In the rows, 128 means zero.
Each row has a class, written after it.
[136 103  90 146 111 123 153 171 178 101 149 148 130 151  93  97  92 135
 107  99 115 164  56 109 147 170 135 128 118 115 140 129 121  65 158 141
 173 148 138 124 147 103 123 128 184 155 153  98] | k_82
[166  89 118 152  90 223 143 168 252  97 133 106 134  93  66 144  61 123
 110 117  88 159 100 137 154 150 136  81 112 102 171 145 114  96 136 125
 148 164 152  76 139 117 122 150 201  84 100 156] | k_167
[158  78 115  98 109 156 171 136 156 143  84 115 133 113 117 115  77 118
 128  79 146  42 107 183 152 138 148 159 131 171 166  98 150 150 135  80
  94  94 141 126  89 119 135 119 141 154 142 183] | k_67
[113 143 136 104 125 119 163 209  91  84 147 149 150 149 130 126  98 131
 112 105 138  95  81 132 163 130 136 131 124  18 126  93 151 117 124 161
 130 148 130 107 120 148  97  80 104 168 140 152] | k_82
[148  96 116 145  97 192 126 139 208  93 168 116 137  88 102 127  85 105
  72 135  95 140  77 127 151 128 159  91 136  99 145 182  94  85 187 101
 151 181 150 128 125 144 118 148 147 133 128 143] | k_179
[141 166 134 105 115 136 158 177 113 100 140 118 158 154 163 117 120 141
 105 137 137  80  80 121 135  95 142 119 115  20 113  80 132 137  99 161
 129 147 143 110 116 157 109 119 115 112 131 158] | k_167
[136 135 137 108 128 129 167 192 123 100 143 130 137 133 144 140 107 127
 108 151 152  88  88 107 137 126 153 132 126  32 118  96 154  99 129 156
 138 162 120 118 107 143 114  90  94 140 142 181] | k_806
[125 159 138  98 126 114 138 209 106  99 125 134 156 137 154 144  96 129
 113 149 147  98  68 121 158 120 147 116 116  31 123  73 167 116 102 164
 147 152 147 126 120 157 115 105  99 169 133 171] | k_806
[125 155 138 118 145 121 172 168 139  93 170 123 142 174 145 139 133 124
 125 153 148 104  78 124 150  99 134 115 131  57 109 105 151 121  94 147
 141 151 139 102 127 134  98  73 128 124 144 159] | k_862
[145 148 144  96 129 118 135 170  98  96 153 135 141 147 148 129 106 122
  97 146 141  81  61 136 154 125 139 118 119  37 127  61 148 127 146 162
 128 140 137 114 100 172 102 112 123 176 147 146] | k_843
[116 113 124  86  99 156 170 129 147 134 103 102 124 121 115 131  80 130
 112  89 136  44  97 170 142 145 162 149 119 125 164  70 170 145 147 120
 109 127  98 125 100 108 107 128 165 141 147 200] | k_991
[125  91 129 105 120 143 191 143 119 146  97  85 133 120 123 108 109 125
 107  49 162  29  79 170 130 150 164 163 129 130 153  80 153 122 141 118
 107 137 107 120 105  99 109 113 122 174 187 161] | k_179
[133 134 139 112 124 128 170 151 143 107 146 117 140 141 141 116 113 136
 123 143 157 114 107 127 124 109 135 126 123  38 114 111 133 132  89 150
 126 134 133  98 128 135 111  84 120 113 122 160] | k_167
[159  99 121 111 122 140 162 149 148 126 128 122 133 105 118 115  99  80
 121 101 152  47  97 149 163 159 170 148 130 117 164  72 170 116 142 105
  97 136 123 121  94 104 127 103 139 154 152 173] | k_806
[134  71 139 154 106 193 154 120 139 107 162 109 136  93  83 118  77 134
 120 141  71 131  60 130 164 108 167  69 104 140 169 163 101 120 157 106
 125 172 155 151 150 105 105 154 149  78 133 126] | k_707
[148  87 125 158 119 177 147 153 211  83 169 138 128 102  90 122  94 117
  82 101 109 151  36 145 170 145 141 101 143 168 174 179 119 133 162  94
 138 165 136 127 136 105 123 147 161 201 151  89] | k_179
[135  82 105 112 108 112 167 146 150 117 135 123 127 113 121 112 101  97
 113  45 153  36  94 173 132 175 150 159 129 148 165  98 161 120 148  78
 118 130 111 104 107  97 126  92 155 172 164 152] | k_862
[142 168 135 103 138  85 120 177  91  87 173 164 117 147 163 125 114 114
  92 157 152  83  72 114 170 116 123 127 126  28 120  77 158 115 134 127
 133 126 128 133 113 172 134 113 135 152 138 175] | k_398
[117 141 157 114 122 122 142 188 104  88 163 132 155 123 149 107  97 118
 118 162 129  80  48 124 159 105 152 101 118  43 137  85 145 136 116 166
 125 147 137 135 109 140 121 123  80 142 142 155] | k_806
[109 141 140 111 135 131 166 160 118  89 152 121 153 146 119 142 113 111
 128 120 141  96  56 138 142  86 132 105 137  58 110  98 157 136  95 177
 122 142 135 125 116 137  93  95 111 122 145 171] | k_179
[149 101 136  90 124 169 172 160 132 143 103  98 144 128  97 137 108 110
 138  62 152 103 139 165 154 138 155 156 121  85 136  87 151 111 117 100
 115 137 101 111 134 112 106  92 170 151 148 150] | k_82
[148  79 122 111 123 143 158 157 152 142 120 113 120 119 101 114  83  94
 126 111 151  80 131 182 166 168 153 148 112 148 149  88 164 126 118 108
  83 120 100 112 122  93 104 125 172 173 138 170] | k_707
[156  81 120  90 116 153 149 165 147 128 145 126 123 113 107 106  86  95
 127  85 152  63 117 177 152 154 126 162 126 127 136  93 151 143 119  82
 100 107 123 118 102 101 130 100 162 165 120 155] | k_398
[151 147 160 116 141 131 150 181 142  96 135 123 145 144 143 152 114 106
  98 160 136  98  70 129 164 108 150 101 132  42 130 104 143 113 144 154
 136 139 154  93 114 181 103 107 128 157 148 149] | k_843
[135 127 140 108 133 146 156 204 111  88 149 130 146 132 145 135  91 132
 105  87 139  61  76 141 159 112 146 120 121  37 120  84 154 146 123 139
 123 138 164 119 105 146 103 102 108 145 133 181] | k_67
[156  83 111 147 142 176 148 167 192  99 162 151 109 130  90 115  92 110
 105 133 104 166  84 140 179 168 122 105 143 158 161 159 117 116 157 117
 133 131 137 125 101 119 118 143 164 162 139 115] | k_843
[111 162 131 108 115 120 156 143 124 114 122 126 130 137 162 125  95 145
 106 152 137  77  58 130 133 113 149 128 111  39 130  76 141 123 134 164
 145 144 134 124 115 160 106 111 131 124 139 178] | k_991
[119 155 140 125 125 110 150 155  91  85 155 142 140 121 147 128  97 125
 111 128 147  89  56 139 149 116 135 121 113  42 133  89 141 129 126 159
 120 141 143 114 120 151  95 121 120 151 143 169] | k_707
[100 154 137 109 128 113 139 171 107 116 124 142 136 137 137 153 120 143
 128 143 131 110  80 122 128 100 133 124 113  46 123 113 148 123 104 164
 144 144 147 118 117 173 106 107 122  93 119 166] | k_991
[139  72 126  83 124 141 158 185 139 146  82 117 131 122  99 122  83  84
 106  65 141  35 117 170 158 165 144 149 126 151 159  77 169 155 152 114
  89 102 110 123  91 119 111 133 169 178 145 149] | k_843
[153  97 127 148 138 162 107 170 116  84 128 155  96 125 115 127  75 136
  86 178 108 164  81 133 180 186 142  98 112  70 164 153 136 116 177 117
 134 177 100 136 122 160 103  93 152 216 137 107] | k_843
[130  71 119 119 132 134 163 150 140 155  97 104 141 101  95 133  94  77
 131  36 156  71 125 169 123 163 161 139 137 176 154 116 164 137 117  99
  99 132 119 129 145  80 101 140 165 178 155 136] | k_707
[136  90 115 114 106 182 149 155 177 110 118 117 110  96  88 133  42 130
  80 133 123 110 107 127 156 189 166 118 121  95 155 137 122  53 168 109
 166 161 126 110 117 117 119 103 145 165 132 170] | k_806
[154  87 115 146 142 209 147 182 214  90 176 144 120 142  66 161  87 124
 119 132 109 149  81 136 161 146 104  98 144 106 151 155 129 144 112 124
  98 156 118 118 121 122 109 122 137 144 122 125] | k_179
[154  86 129 171 133 219 161 156 196 124 153 121 134 103  84 109  91 132
 138 121  92 146  61 138 205 128 130  69 119 120 180  98 117 128 139 134
 120 165 140 110 136 107  99 147 162  91 144 133] | k_67
[120 104 105 118  89 216 142 180 162 133 106 144 165  99 110 122  74 134
 116  63  78 157  91 146 145 165 161  94 102 128 124 123  88 100 158 147
 148 176 172  93 111 123 120 150 145 170 144 119] | k_82
[203  84 102 104  83 218 162 139 184  93 152 113 124 127  93 155  54 145
 108  68 118 100 100 143 137 171 185 124 136 108 153 138 108 112 176  87
 141 162 167 125  85 129 102 134 142 157 121 155] | k_67
[150  84 128 132 103 199 137 114 188 123 141 128 141  93  68 158  71  91
 125  86 111 133  33 133 123 130 162  80 128 108 160 116 115 123 165 129
 138 193 149 134 132 126 109 179 163 120 163 136] | k_179
[146 152 155 110 132 119 160 174 159  87 175 117 146 145 139 138 123 110
 111 133 151  97  80 134 145 101 146 118 139  56 114 121 135 125 108 149
 119 162 130  99 122 152 105  95 107 142 136 159] | k_179
[144 154 132 114 136 105 154 183  94  88 180 163 123 130 153 128 113 110
 128 119 152  92  78 116 153 107 125 131 136  24 112  71 163 148 113 161
 122 144 137 130  97 163 121 105 141 165 116 170] | k_398
[120 112 100 109 123 135 185 154 170 148  84 117 132 126 130 115  97 141
 106  63 140  61  94 161 161 167 138 166 132 162 154  77 175 138 139 122
 122  94 128 118 100  95 124 125 152 154 157 185] | k_991
[136  79 130 106 108 139 150 173 164 107 124 115 127 103 106 126  83 108
 116  34 157  58 108 183 131 160 137 151 138 133 161  97 151 132 139  86
 111 130 122 116 117 109 140 111 142 184 163 169] | k_179
[151  75 116 102 108 141 163 134 152 134 129 118 144 110  96  98  92 114
 105  38 141  51 105 180 145 157 159 147 124 131 161  60 159 130 135  69
 137  98 135 114 101 103 120 109 158 155 142 145] | k_560
[138  92 100 111 129 133 164 153 167 145 103 117 122 114 107 131  99 106
 107  77 147  74 110 164 168 170 134 150 136 190 179 115 146 131 128  76
 102  91 142 114 100 104 140 138 149 164 140 157] | k_862
[145  91 109 141 101 144 114 172 155 132 113 180 110 124 109 116  81 108
 110 157 111 139  65 121 164 153 140 110 106 108 140 110 111 100 175 103
 151 161 168 122 126 143 128 137 158 149 139 111] | k_398
[140 104 109 109 141 134 138 153 127 139 124 129 128 123 106 117 111 103
 103  57 140  57 121 161 154 174 151 153 115 145 134  81 160 141 140 107
 111  80 149 107  85 104 130 136 139 158 137 158] | k_560
[170  93 149 118 111 218 141 174 197 105 178 104 119  91 109 188  52 115
 113 137 115  99 109 149 161 174 174 108  88  69 145 136 127  93 157 156
 115 187 165  67 142 122  91 143 160 133 110 177] | k_707
[140 159 130 113 144 118 147 186 108  80 161 164 130 146 161 108 103 125
 101 157 152  86  78 104 158 111 129 123 136  22 111 108 134 162 126 131
  88 144 141 135 105 161 121  91 112 173 130 156] | k_398
[173 108 102 131 123 156 127 128 203  79 161 136 123 133 107 139  81 154
  64 139  82 124  75 107 185 184 159 103  94  83 146 119 148  62 181 159
 165 136 147  88 130 134 106 119 187 112 123 168] | k_560
[126 148 136  94 127 114 155 190 107  93 128 124 138 145 154 130  98 125
 111 144 154  68  70 124 145 123 153 132 118  45 137  79 157 128 116 157
 122 151 118 137 120 140 110 106 107 163 147 175] | k_806
[159  99  89 138 157 186 135 178 186  80 150 164 107 134  91 150  86 122
  89 144  99 124 122 124 195 184 148 124 108 115 121 176 138 115 153 145
  96 124 167  92 110 110 105 106 161 143 109 149] | k_560
[155  94 120 120 103 185 126  95 160  91 144 146 136 107  98 142  80 141
 122 136  98 115  56 125 128 159 155  92 104  70 172 171 129 114 174 133
 170 131  94 117 103 171 107 117 177  94 136 132] | k_560
[148 136 128 118 129 125 171 171 107  73 154 147 143 143 136 125 102 148
 110 127 146  78  61 137 144 126 155 126 113  11 119  78 159 120 128 157
 137 137 145  98  99 151  97  70 104 145 147 169] | k_560
[163  99 116 131 105 170 151 161 164  96 176 132 129 126  86 146  95 124
 116 106 103  95  71 130 175 154 170  92 124  82 142 132 145  84 158 116
 150 151 116  96 124 135 108 113 185 175 152 107] | k_398
[109  61  95 164 104 182 141 122 167 112  96 125 142  98  84  90  74 152
 115  71  84 157  55 152 132 134 138  90 128 157 172 156  88 122 140 109
 138 154 169 140 141 106  98 153 144 156 147 108] | k_67
[145  75 127  99 122 153 146 179 143 139  96 114 144 104  89 116  90  79
 120  71 150  56  93 184 166 144 140 157 129 138 169  57 161 147 120  87
 103 114 125 135 119  93 123 141 138 182 150 157] | k_806
[177 104 125 146 131 149 123  82 190 120 165 131 108 125  86 114 101 137
  95 198 113 160  69 117 162 153 162  95 103  99 154 148 110  67 165 107
 173 110 118 105 126 155 135 132 179 118 140 125] | k_560
[136 146 148 107 115 128 164 202 113  77 147 151 148 150 138 139 108 118
 122 127 140  93  73 143 149  91 130 144 123   7 134  84 144 128 104 155
 100 144 145 108 106 166 106 107 116 144 126 152] | k_82
[125 134 131 130 115 174 111 154 183  91 147 147 153 141 117 111  79 116
  96 171  84 124  47 127 177 168 150  69 120 117 149 155 128 116 181 174
 141 154 135  92 106 145  96 145 166 183 160 102] | k_843
[109 144 147 103 117 118 177 143 124  97 160 136 151 135 140 119 109 147
 121 110 142  79  89 141 136 109 160 121 114  48 110  92 142 136 118 150
 126 128 144  86 106 131  98  92  97 122 148 161] | k_560
[153  83 126  98 109 178 178 162 137 134  95  88 125 113 130 112  91 115
 116  56 147  28 123 183 127 140 147 155 124 151 159  82 153 161 134  89
  96 122  90 129  83 110 118 106 161 158 130 177] | k_67
[139  96 113 102 125 131 149 149 141 147 110 121 136 113 107 119  98  96
 118  63 144  66  99 165 168 169 136 145 121 168 152  79 165 147 131  99
 121  94 120 119  96 103 135 128 167 168 141 151] | k_862
[138  87 140 136  98 191 150 159 168 107 134 128 155  78 100 153  70 136
 100 105  52 134  78 139 174 153 175  48  95 182 171 190 108 121 141 119
 120 186 137  92 143 121  96 127 147 120 110  99] | k_707
[135  92 129  91 116 146 176 148 131 144 119 112 128 104 104 114  98 114
 111  56 152  46 120 177 165 163 150 160 125 157 153  67 166 146 138 104
 107 125  94 100  97  98 124 123 165 207 152 163] | k_862
[152  78 149  88 115 152 146 174 173 131  93  76 128 106 110 144  87  83
 110  83 151  30 125 190 145 154 166 155 125 134 186  89 162 104 121  81
 115 124 105 106 133 110 128 126 156 185 149 177] | k_806
[142 146 129 118 130 115 153 186 100  78 173 147 136 138 152 138 113 119
 118 150 150  99  57 143 159 122 128 119 113  24 113  77 163 124 115 155
 136 135 114 107  95 155 112  79 116 149 138 166] | k_862
[126 123  99 158 102 161 135 174 155  93 142 147 132 103 156  86  89 118
 134 130 102 136  43 153 153 150 147 100  98 174 135 161 103 170 156 167
 116 151 170 114  88 116 119 133 139 181 116 116] | k_67
[138  77 111  93 118 145 145 165 159 138 105 131 139 114  74 101  73 101
 112  51 148  61 108 193 174 179 149 161 111 147 152  72 163 138 137  90
 133  94 155  96 112  92 111 119 167 171 140 164] | k_560
[132 156 144 119 132 114 159 148  97  82 170 150 144 145 139 118 111 139
 119 142 141  86  41 130 140 108 148 117 112  39 122  69 164 147 128 173
 132 134 136 112  98 143 108 116 108 129 153 170] | k_560
[134  90 116 100 134 134 148 161 140 130 138 124 130 114 103 108 106  79
 115  82 148  57  98 185 176 153 142 147 113 161 142  88 165 143 114  90
  89  95 122 104  94  93 132 107 175 169 142 153] | k_862
[159  96 114 112 132 137 154 191 146 117 104  98 121 125 115 120  95 111
 129  68 152  72 110 187 159 159 116 159 118 135 162  95 162 140 107 110
 112 106 100 109 107 117 106  95 154 144 113 184] | k_67
[127 103 129  96 119 142 129 139 105 137  92 108 143 127 110  92  93 124
 107  90 131  53 103 184 140 175 162 128  89 117 141  81 153 125 131  96
 107 108  70 106 109  97 105 110 135 130 174 144] | k_560
[142 131 127 105 134 132 134 137 132 138 101 101 105 125 122 120 111 117
 111 149 144  72 108 157 173 136 146 153 115 134 169  96 160 131 137 109
 112 102  93 143 115 135 137 139 190 141 137 183] | k_991
[150  85 128  96 134 143 171 150 159 121 136 100 110 118 102 117  87 101
 104 116 149  38  89 182 166 157 153 159 120 147 180  83 169 126 116 100
  81 105  76 117 110  95 133 123 153 205 151 181] | k_806
[105  86 123  88 113 162 169 147 125 145  98 102 110  96 110 137  81 123
 117  67 142  37 125 182 147 156 156 162 111 121 155  94 161 149 131 102
  93 102 106 128 104  97 109 110 154 141 128 163] | k_991
[150 141 147 103 145 117 141 163  87  80 149 139 126 148 150 125  99 136
 100 161 135  91  58 129 159 127 139 116 117  32 139  86 147 129 142 168
 111 138 121 130  98 175 110 110 119 162 153 167] | k_843
[121  86 121 124 126 124 148 135 154 135 111 118 140 121  91  84 110  98
 106  84 153  66  86 180 160 164 141 154 130 179 168 105 161 134 154  88
 143  76 138 104 117  81 117 126 145 171 165 133] | k_560
[137 143 155  97 130 135 165 179 119  88 167 123 152 109 150 128 104 126
 118 140 141  94  70 122 152  98 158 114 117  24 134  91 151 123  94 171
 124 172 126 122 114 151 105  95 123 141 119 168] | k_806
[128 107 123 101 129 151 141 144 120 136  94 101 134 108 131  97  89 108
 110  93 139  75  94 161 152 158 161 128 121 145 185  86 160 144 102  86
  99 130 104 160 102 102 128 119 153 180 140 152] | k_806
[158 105 128 104 138 151 158 166 171 127 120 111 134 145  96 112 108  98
 107 117 154  73 117 177 178 157 114 159 149 129 155 106 143 134 145 101
 114  87 123  87  89 136 108 100 141 190 141 150] | k_843
[165 114 126 140 131 146 155 169 187 123 114  97 128 124 129 113  86  98
 105 108 148  91 111 179 170 180 148 143 118 144 154 133 147 120 127  75
 124 119 126  92 124 110 116  95 163 181 134 169] | k_707
[143  68 129 109 115 214 153 147 182 100 128 104 134 128  56 137  51 127
  97 168 102 109  68 156 192 171 139 107 111 103 146 157 122  94 196 139
 131 134 129  88 128  95  69 103 131 113 154 142] | k_843
[166 120 120 135 123 193 117 185 128  72 146 120 122 135 103 155  83 163
 105 108  69 135  58 141 208 142 138  71  92 138 166 128 132 103 135 102
 160 130 163 134 114 132 127 119 169  85 117 145] | k_67
[160 110 146 135  86 187 113 221 179 101 180 121 155 118  68 175  87  81
 109 143  86 119  52 152 161 142 141  73 126 144 150 143 143  95 181 129
 193 176 159  85 117 137 109 162 151 148 119  78] | k_843
[135 149 122 106 133 116 163 170  98  99 138 148 136 146 166 124 117 142
 108 152 149 102  62 122 148 112 136 129 105  31 112  73 141 125 105 162
 127 150 138 120  98 165 107  83 134 145 132 156] | k_862
[116 139 134 103 130 105 153 145 118  94 151 142 147 136 157 122 113 115
  85 100 146  75  67 121 122  97 135 132 144  50 108  98 134 145 132 145
 120 146 135 143 111 154 111 114  90 152 149 168] | k_179
[116 133 134 113 132 116 159 165 107  94 149 157 150 143 150 117 111 132
 129 112 153  89  74 131 124 122 141 127 120  19 112  75 152 147 117 175
 142 135 151 111 111 144  88  87 101 139 144 148] | k_560
[139  90 117 113 118 138 161 143 150 145 110 102 127 122 121 137 105 102
 118  78 152  61 101 173 148 165 157 139 127 149 165  77 165 117 123  92
 116 111 126 112 109  98 123 120 154 178 160 136] | k_862
[141  72 131 107 133 154 154 176 122 111 117  91 121 100 117 103  74 132
  98  55 137  48 142 194 174 170 139 154 120 124 148 100 160 128 120  87
  93 115 106 111 118  88 109  74 120 174 125 179] | k_67
[124 154 139 115 132 112 150 182 113  89 156 159 143 137 140 122 106 114
 142 139 143 114  70 128 158  93 124 106 130  26 121  90 140 147  87 152
 118 151 164 108 115 168 101  78 124 142 116 162] | k_398
[139  73 132 104 108 167 154 183 161 129 112 107 134 113 115 109  81 102
 120  71 151  46 112 189 159 161 139 158 124 141 165  92 170 155 138 104
 104 110 128 107  89  99 106 114 145 162 125 174] | k_67
[113  96 119  93 126 133 159 143 131 148 119  99 108 101 125 123 105 121
 101  52 141  39 140 168 139 159 153 165 124 164 150 110 137 132 130  86
  95  87 123 133 106  91 132 132 141 132 130 147] | k_991
[178 112 108 124  95 180 171 142 244 114 150  95 148 144  84 145  87 119
 146  93 107 158 105 131 128 155 147  87 149 129 134 132  92  84 154 143
 192 170 146  88 139 137  95 117 185 145 135 116] | k_843
[136 117 136 113 106 123 157 132 170 145 103 121 117 107 120 129  95 111
 116 104 144  62  96 175 154 156 154 150 132 134 174  68 175 110 140 122
 140 111 102  96 103 137 132 139 173 177 151 174] | k_991
